In the rows, zero is written as 128.
[167  98  99 114 177 163 208 111 115 170 170 108 157  70 105 131 170 113
 156 134 103 154 158 131 144 107  76 143  99 101 140  65 107  76 146  95
 150 142 128  55  91 117 212] | lemet
[165  95  88 168 154 193 172 103 136 160 183 102 134 102 141 118 148 130
 173 123 115 148 149 130 163 133  77 153  90 127 126  85 128 127 169  96
 166 139 130  96 134 138 182] | gifip
[116 154  99 106 145 143 228 150 120 157 149 159 165 109  76 139 128 130
 145 146 139 161 125 128 156 117  91 113 148 144 163 106 156 111 124 131
 125 156  89 111 114 176 182] | voru
[156  77 145 123 114  82 153 131 114 129 148  95 144 121  68 140 107 121
 120 129 148 129 122 140 132 101  95 108 127 120 123 144  78  72 172 190
  63 122 146 103 167  89 204] | voru
[168 104  98 114 160 163 211  99 114 176 169  95 158  78 115 119 165 117
 143 143  99 172 150 124 145  89  59 139 103 118 138  49 118  79 156 105
 169 142 111  54  98 116 196] | nuvos
[168  97  98 121 168 165 218 109 123 157 168 107 152  85 119 118 164 114
 139 140 102 169 144 124 134  95  85 143 105 106 141  69 110  89 151  88
 159 139 114  55 102 114 197] | voru
[115 157  94 111 140 137 232 147 112 166 149 136 171 107  77 138 134 138
 136 135 145 158 138 123 160 111  77 121 167 154 158 105 159 104 127 130
 116 153  83 105  97 173 187] | los
[147  77 114 133  95  81  95 137 112 113 129 107 139 151  86 156 109 128
 142 108 147 124 112 136 144 122  94 159 125 139 112 154 113 120 151 186
  61 124 150 137 170 116 202] | gifip
[124 145  75 124 157 123 209 163 133 143 144 132 152 108  59 147 126 150
 189 148 130 149 115 124 168 128 102 124 124 156 136 117 176 134 108 135
  87 143  96 112 123 182 177] | nuvos
[105 164  83 131 129 113 204 154 103 151 139 129 155 119  76 160 143 140
 133 138 137 162 134 104 161 130 100 134 159 147 135 126 170 118 112 136
 100 142  80 132  98 187 179] | los
[ 98 178  93 126 114 105 201 158 100 151 135 146 156 117  79 163 148 134
 117 134 138 168 133  93 157 115 108 120 179 136 145 125 176 106 107 144
 109 142  73 137  90 181 178] | tav
[143  91 153 113 135  94 119 149 132 115 151 102 127 139  94 142  97 138
 153 135 141  96 125 156 154 127  95 164 110 116 123 128 119 102 165 181
  69 112 153 114 176  71 198] | Dev
[126 135  82 118 157 120 191 170 127 157 145 138 152  99  51 158 131 146
 210 131 143 129 129 133 170 151 116 121 127 147 126 129 166 134 103 138
  75 153 106 119 118 182 184] | lemet
[172 115 117 148 169 169 169 103 125 168 182  93 140  87 107 109 149 125
 148 120 123 162 153 129 150 109  70 142 107  91 156  54 113  87 165 101
 169 137 139  89 101 125 158] | nuvos
[103 176  90 139 118 111 188 161 102 166 133 135 151 107  64 161 158 143
 125 129 145 164 135 108 150 124 104 120 176 127 123 129 167 102 112 129
  96 143  80 130  99 192 175] | Guvup
[169 103  93 169 167 180 187 110 134 164 175 100 136  92 135 110 148 126
 171 127 122 160 145 126 153 134  87 137  92 121 124  75 116 123 162  91
 161 150 139  79 123 142 174] | lemet
[159 102 122 129 162 165 166 108 124 173 201  99 139  86 121 117 146 128
 162 113 119 149 165 138 165 124  86 136 108  83 160  59 110  79 175 122
 153 137 148  98 100 118 176] | tav
[110 170  89 138 120 125 190 152 103 165 133 138 158 113  64 164 154 138
 131 121 145 159 141 107 159 119  99 133 170 132 144 135 170 110 111 137
 103 144  78 129  99 188 192] | gifip
[116 155  99 136 128 145 164 164 110 150 133 144 152 110  54 151 126 146
 183 116 158 138 161 133 184 145 109 106 150 137 145 139 168 133 124 136
  99 170  99 112 112 160 153] | zod
[106 173  91 145 116 112 185 157  91 153 133 142 156 112  59 154 152 137
 127 132 144 161 136 103 148 125 103 131 169 141 129 140 178 108 114 140
  93 140  81 123  94 187 178] | dekad
[120 140  84 135 156 134 177 171 130 131 147 137 147 113  79 146 126 148
 184 140 136 136 112 129 167 149 106 123 129 160 124 123 168 129 115 137
 102 144  94 114 119 184 179] | duvu
[157  97 113 133 150 162 171 101 119 169 192 101 139  96 121 116 143 127
 162 117 121 151 159 137 164 124  84 133 101 102 157  57 117  84 166 130
 157 140 141 100 104 124 178] | tav
[162  96 104 144 166 155 199 101 122 166 197  93 145  81 120 125 150 122
 145 126 109 160 150 127 156 118  89 135 103 106 156  68 110  74 162 114
 147 127 149  93  97 114 194] | tav
[154 103 106 141 157 155 203 100 127 200 186  87 141  82 123 140 161 133
 165 122 110 151 165 133 147 109  86 152 121  87 130  82 107  84 158 123
 135 131 127  69  92 112 200] | bita
[115 150  68 135 150 124 201 169 122 144 124 146 159 114  81 159 128 145
 180 150 134 136 121 119 164 141 110 140 135 163 123 130 187 144  94 134
  94 140  81 121 114 185 179] | Dev
[112 149  74 125 147 118 206 167 127 140 152 145 156 109  85 152 121 146
 180 147 134 147 120 121 174 134 109 116 144 164 136 118 176 136 109 137
  97 142  93 132 113 183 172] | tav
[116 154  90 137 151 125 197 177 133 133 150 141 144 115  73 151 124 150
 180 141 140 137 119 133 169 137 111 118 135 151 116 114 173 129 109 117
  91 140  92 121 121 182 171] | Guvup
[160  81  83 153 169 177 184 105 137 146 187 100 144 100 143 119 148 131
 169 135 105 152 127 130 160 135  80 132  82 133 123  81 118 113 163 103
 160 136 133  74 124 136 192] | duvu
[155  93 142 139 109  92 129 133 131 128 132  98 137 134  92 154 120 133
 135 131 155 125 107 141 143 130  87 137 123 136 102 134  87 100 155 203
  72 113 140 127 172  92 193] | bita
[102 173  95 136 119 113 186 166 109 157 136 135 146 119  63 160 150 143
 141 122 147 155 134 110 154 125 111 125 170 127 124 130 171 110 115 129
  94 147  81 127 106 187 171] | Guvup
[169 100 124 163 151 177 162 107 104 180 183  88 131  90 115 118 151 125
 155 108 123 152 165 126 151 125  85 136 109  88 148  69 103  87 161 116
 163 147 141  92 102 113 174] | zod
[165  96  99 115 164 164 208 106 120 156 179 107 156  84 132 125 163 114
 141 137  98 165 148 126 155 103  83 143 103 119 139  62 113  81 160 107
 160 135 122  61  91 112 208] | tav
[161 110 112 147 151 176 174  99 110 178 194 105 139  89 131 107 148 131
 168 125 113 153 149 136 148 124  80 146 108 114 120  76 116  96 169 121
 148 135 129  74 109 126 197] | dekad
[125 150  74 128 150 132 187 169 133 138 146 142 147 113  68 147 122 147
 206 134 140 141 129 136 172 135 100 122 122 146 138 117 178 142 110 128
  98 154 102 122 128 187 160] | nuvos
[151  85 138 138 107  87 123 146 117 116 133 101 134 141  94 146 114 134
 132 133 153 127  96 146 141 124  96 127 121 150  93 128  91  99 157 195
  62 115 152 118 179 104 202] | Guvup
[144  93 163 106 121  98 126 148 121 119 166  99 113 156  88 131  96 130
 144 127 165 105 139 155 139 112  94 143 121  95 138 116 102  91 164 185
  78 120 151 109 176  70 186] | voru
[161  76 130 133 118  88 137 126 121 121 137  98 155 114  84 148 113 126
 105 131 142 126 112 134 140 106  81 128 123 147 105 146  88  85 177 179
  67 110 144 115 163  98 209] | gifip
[162 100 112 158 152 174 183  97 100 171 189 105 143  89 117 114 152 123
 162 121 113 152 156 135 146 127  78 147 104 103 145  73 107  81 156 120
 147 133 146  83  99 119 198] | dekad
[122 156 102 140 135 149 166 166 116 149 145 134 149 112  61 150 127 146
 183 116 166 134 163 134 184 144 106 108 153 132 137 136 158 131 127 129
  99 173 104  97 115 157 153] | zod
[178  98  94 128 165 179 206 101 114 176 176 100 159  80 125 129 174 117
 145 127 103 159 154 126 146 103  71 162 106 109 135  66 109  84 149  94
 164 135 118  53  94 122 222] | gifip
[163  96 107 144 165 166 185 100 119 173 181  90 144  87 114 117 139 126
 162 121 118 150 157 133 161 127  71 143 100 118 155  61 104  87 173 115
 151 137 140 102  94 123 171] | los
[166  90  87 154 159 178 189 103 131 150 191  90 141 111 153 114 137 131
 171 128 120 152 145 132 166 137  76 146  87 138 113  72 120 130 169 100
 157 145 129  86 127 137 172] | los
[151  78 129 127 125  80 147 135 119 108 142  94 150 121  81 145 103 125
 115 137 140 124 113 129 144 109  80 124 123 156 109 146  89  84 176 182
  60 107 141 123 156  89 203] | los
[152  85 136 138 103  88 140 124 120 139 131  98 147 125  92 160 116 130
 137 123 148 135 117 137 142 124  93 132 127 134 109 143  85 100 156 209
  66 112 144 134 164  87 205] | bita
[131  94 160 113 121  93 126 137 130 133 156 104 123 137  88 148 105 135
 137 121 149 105 144 149 143 116  88 151 123  93 140 126 102  74 168 196
  73 103 157 118 153  60 199] | bita
[148  79 124 123 105  70 112 153 116 112 132 101 133 147  83 157 107 130
 150 118 141 125 112 145 137 116 109 154 120 132 104 145 112 109 155 177
  51 124 155 133 174 110 188] | Guvup
[172  95  76 158 156 168 196 104 139 152 179  97 143 106 131 116 143 124
 169 142 112 167 132 126 160 128  75 143  82 139 116  77 133 128 155  95
 166 144 131  82 134 147 177] | nuvos
[148  77 136 115 112  89 139 129 119 111 142 113 152 120  88 144 106 124
 112 134 140 131 116 131 151 107  87 113 123 144 120 137  99  83 182 198
  66 109 149 123 165  84 207] | tav
[162 100  91 132 164 171 203 108 119 162 175 116 160  73 117 116 155 117
 156 126  92 155 153 132 143 106  72 137  95  99 134  71 104  77 158  97
 155 136 126  68 102 116 212] | kif
[174  85  75 178 156 183 199  93 137 153 179  94 146  94 142 121 151 128
 157 129 111 162 136 121 157 125  78 146  88 142 117  91 122 123 161  91
 159 135 128  91 132 139 198] | gifip
[156  85  83 146 164 166 180 102 133 156 183  97 144  95 143 118 151 133
 153 135 112 152 130 123 157 130  73 125  88 137 118  77 117  97 171 111
 157 132 126  75 115 129 193] | duvu
[149  77 136 124 109  75 137 138 121 116 136  99 148 122  80 142 109 134
 118 138 146 128 115 143 144 109  88 112 121 144  92 135  96  75 177 182
  61 117 146 101 175  96 206] | Guvup
[112 164  96 124 145 134 232 147 117 170 141 147 168  97  65 144 139 137
 144 143 145 162 129 123 154 116  85 115 168 147 158 114 155 107 113 129
 116 160  93 107 105 180 191] | lemet
[116 149  93 123 140 141 175 170 119 133 142 153 146 112  55 146 121 139
 180 128 157 139 141 137 170 145 112 106 134 142 151 121 158 128 117 132
  93 168 104 102 121 176 167] | voru
[147  96 125 140 107  89 137 136 112 133 135  95 150 140  98 136 111 129
 129 132 150 136 112 132 138 117  92 126 132 133  97 132  94 104 148 192
  69 111 139 116 169  95 200] | kif
[113 149  77 120 148 117 211 169 131 132 148 144 156 113  77 153 126 146
 178 151 132 146 114 122 179 140 112 114 132 165 135 113 182 139 104 137
  88 137  90 129 117 184 171] | tav
[136  97 157  97 122  82 122 144 124 115 171  97 126 144  97 136 102 138
 135 127 157 111 130 152 158 111  92 134 127 111 136 111 108  84 169 195
  70 109 153 113 161  65 196] | tav
[114 145  76 133 156 130 209 163 149 141 133 146 156 110  74 167 132 146
 190 150 129 138 125 125 175 147 108 136 131 150 121 127 173 141 102 128
  94 139  89 116 107 180 163] | bita
[147  86 167 119 120  96 108 147 128 122 152  97 117 151  85 133  98 139
 145 123 155 104 136 149 156 118  95 136 116 103 130 132 109  94 175 191
  81 114 154 126 174  61 185] | zod
[156  78 146 123 117  83 138 131 116 125 141  95 144 114  74 135 110 125
 116 133 144 137 116 136 131 102  92 113 132 123 121 137  80  78 171 184
  64 120 144 115 164  79 200] | voru
[168  81  81 151 165 169 208 103 138 155 186  95 145 105 132 108 146 125
 160 149 113 166 128 124 152 127  88 126  86 130 123  79 113 116 150  96
 156 141 127  68 130 136 185] | voru
[154  88 128 127 116  81 136 130 105 149 132  84 153 130 100 151 114 129
 130 137 153 126 116 133 138 117  91 142 133 139 107 131  99 102 145 200
  61 107 140 111 160  83 207] | Dev
[118 145  77 126 149 119 210 174 126 141 137 142 155 113  73 160 134 145
 180 148 133 146 110 130 169 140 115 125 134 166 113 119 166 133 101 127
  83 144  95 112 115 184 185] | Guvup
[162 118 121 148 166 179 168 110 123 167 178  98 127  95 116 110 142 121
 159 126 116 157 161 134 152 115  71 153  97  90 158  44 123  94 168 108
 175 137 139  95 104 123 156] | nuvos
[119 157  86 132 141 153 163 165 121 138 137 155 155 105  62 152 129 148
 181 119 155 132 154 141 184 145  93 122 139 144 150 125 167 130 123 124
  98 165 101 112 115 180 172] | gifip
[101 166  85 130 134 143 222 153 126 161 141 152 169 106  73 133 131 139
 141 146 135 156 131 122 155 113  81 114 168 152 143 122 165 105 121 128
 119 155  79 111 115 178 186] | kif
[115 170  93 124 143 147 224 154 117 167 129 153 171 103  81 146 133 134
 140 151 129 158 137 119 156 118  93 138 158 149 154 122 182 121 116 124
 126 152  74 113 111 174 193] | Dev
[134  95 165 113 127  89 128 141 138 125 154  95 128 133  75 150 106 143
 144 134 149 104 140 153 157 119  88 146 126 102 127 126 106  78 166 194
  68 110 146 110 159  67 185] | bita
[156  74 144 122 125  87 148 128 120 136 137  99 151 101  61 140 107 125
 133 128 142 125 119 138 139 111  87 106 118 134 122 144  80  77 178 193
  55 120 156 118 171  88 210] | lemet
[114 163  96 116 148 126 225 150 121 170 130 144 170  94  62 140 137 144
 148 149 140 166 129 118 157 117  93 117 165 147 155 117 164 119 118 127
 114 157  87 111 109 178 183] | lemet
[114 168  89 112 146 136 237 153 116 159 146 140 171 110  83 142 135 137
 137 149 138 162 125 115 163 117  79 122 155 164 152 102 166 118 126 128
 122 142  72 118 104 183 179] | los
[170  96  96 128 171 174 195 109 117 151 179  97 156  85 136 122 169 117
 135 143 101 161 131 129 142 112  66 143  95 128 123  59 102  79 158 104
 169 137 116  42 103 126 212] | duvu
[140  75 108 119 107  68 122 146 116 108 138  93 138 159 101 161 103 126
 151 125 143 124 112 137 150 126  98 160 118 155 104 137 116 129 149 182
  56 124 151 132 163 113 184] | los
[116 172  86 126 138 139 228 149 117 159 137 147 166 106  69 136 134 131
 132 152 133 176 126 116 153 101  73 115 153 156 163 106 171 111 122 126
 134 153  81 111 111 184 182] | nuvos
[126 139  78 132 147 126 200 166 119 162 149 129 155 110  73 156 135 148
 189 137 141 137 131 120 170 134 106 115 142 145 123 126 165 134 106 132
  96 149  92 109 114 175 168] | zod
[128 171  93 138 141 145 152 175 121 131 150 142 142 107  52 148 119 138
 193 114 165 134 148 142 175 142  95 117 135 145 139 119 162 130 128 131
 101 173 106 113 125 185 152] | nuvos
[147  78 133 123 123  86 121 133 115 117 137  98 149 118  73 143 113 132
 115 129 141 126 115 136 140 111  80 122 132 132 123 148  91  71 175 188
  61 115 144 110 151  85 207] | duvu
[144  83 122 138 112  89 143 131 118 112 135 109 155 118  83 135 100 127
 124 134 134 126 119 137 137 111  84 111 118 140 108 152  88  82 169 182
  66 116 148 113 172  86 201] | kif
[114 173  84 122 142 137 228 149 125 154 138 148 167 103  62 138 133 135
 130 153 136 172 123 118 157 103  73 116 156 160 158 109 177 115 123 121
 125 153  78 109 111 187 177] | nuvos
[114 160  75 131 150 135 186 165 119 145 130 145 170 103  63 154 121 152
 183 137 150 137 148 133 177 143 105 123 145 141 151 140 170 142 112 127
  83 162  98 102 121 174 175] | Dev
[130 102 158 117 117  95 108 152 127 114 153 107 121 153  91 126  91 138
 144 126 149 103 141 156 151 122  92 142 117 100 122 120 115  87 167 187
  76 115 151 122 171  68 186] | kif
[163 113 111 155 152 171 188 113 114 175 185  93 131 101 137 114 155 133
 152 127 119 159 137 135 142 117  91 141 110 112 113  69 112 101 158 111
 147 131 126  69 120 130 195] | Guvup
[109 187  95 157 120 137 172 151 106 161 126 137 154 111  78 154 158 141
 108 122 150 169 142  97 154 119  94 127 183 124 136 135 170 115 117 126
 113 141  69 142  98 190 165] | gifip
[160  99 110 151 158 166 181  98 116 172 182  86 141  99 123 115 138 129
 156 119 125 154 163 133 160 124  76 146 107 106 152  58 107  97 169 115
 152 140 138  95  97 125 169] | los
[104 180  96 142 127 129 169 159 108 152 132 141 150 116  78 151 153 139
 117 127 148 162 127 101 151 134  96 123 174 130 134 129 166 107 123 135
 120 146  75 127  94 193 169] | duvu
[125 139  70 141 153 133 201 164 131 144 139 143 154 107  74 159 132 149
 181 142 133 139 117 126 175 144 104 133 127 166 125 124 175 140 107 127
  91 139  94 125 116 191 190] | gifip
[165 112 123 151 151 172 178 102 128 189 190  87 134  87 127 128 154 137
 176 108 126 147 166 138 146 118  86 158 126  81 126  80 103  93 163 122
 154 146 125  75 109 119 182] | bita
[114 168  92 137 145 149 174 162 122 146 135 144 160 106  71 147 118 146
 181 128 159 130 160 134 179 143  99 122 147 137 144 129 169 132 124 126
 101 165  93 101 116 167 161] | Dev
[147  76  99 110 114  74 132 141 121 112 134 108 140 150  73 153 101 126
 164 135 131 130 104 142 148 120  91 153  96 151 125 145 127 124 149 187
  61 120 154 128 176 113 194] | nuvos
[162  84 115 131 159 161 177  98 119 175 181  98 143  90 102 113 141 126
 165 117 121 156 159 135 148 118  90 134 107  84 162  69 105  88 158 116
 147 146 140  96 103 117 172] | voru
[144  91 163 110 123  88 112 148 126 112 155 108 118 150  86 130  93 134
 138 128 157 112 131 156 142 116  94 139 124  91 138 124  96  92 168 184
  75 121 154 128 173  73 183] | voru
[142  96 156 119 134  90  98 152 127 114 165  91 118 143  89 140 102 138
 136 127 158 102 128 152 146 123  90 149 125 106 124 129 108  91 177 184
  72 107 152 120 166  80 191] | duvu
[105 168 102 121 136 138 226 147 131 171 133 148 169 103  73 161 146 138
 141 143 134 159 130 115 157 110  92 129 173 146 147 118 166 110 117 136
 122 148  74 109 100 179 172] | bita
[174  97 114 159 163 178 153  99 128 177 180  98 140  82 109 116 147 129
 160 101 115 150 162 132 160 124  79 150 102  85 153  81 107  89 180 106
 152 136 141 118 103 127 182] | gifip
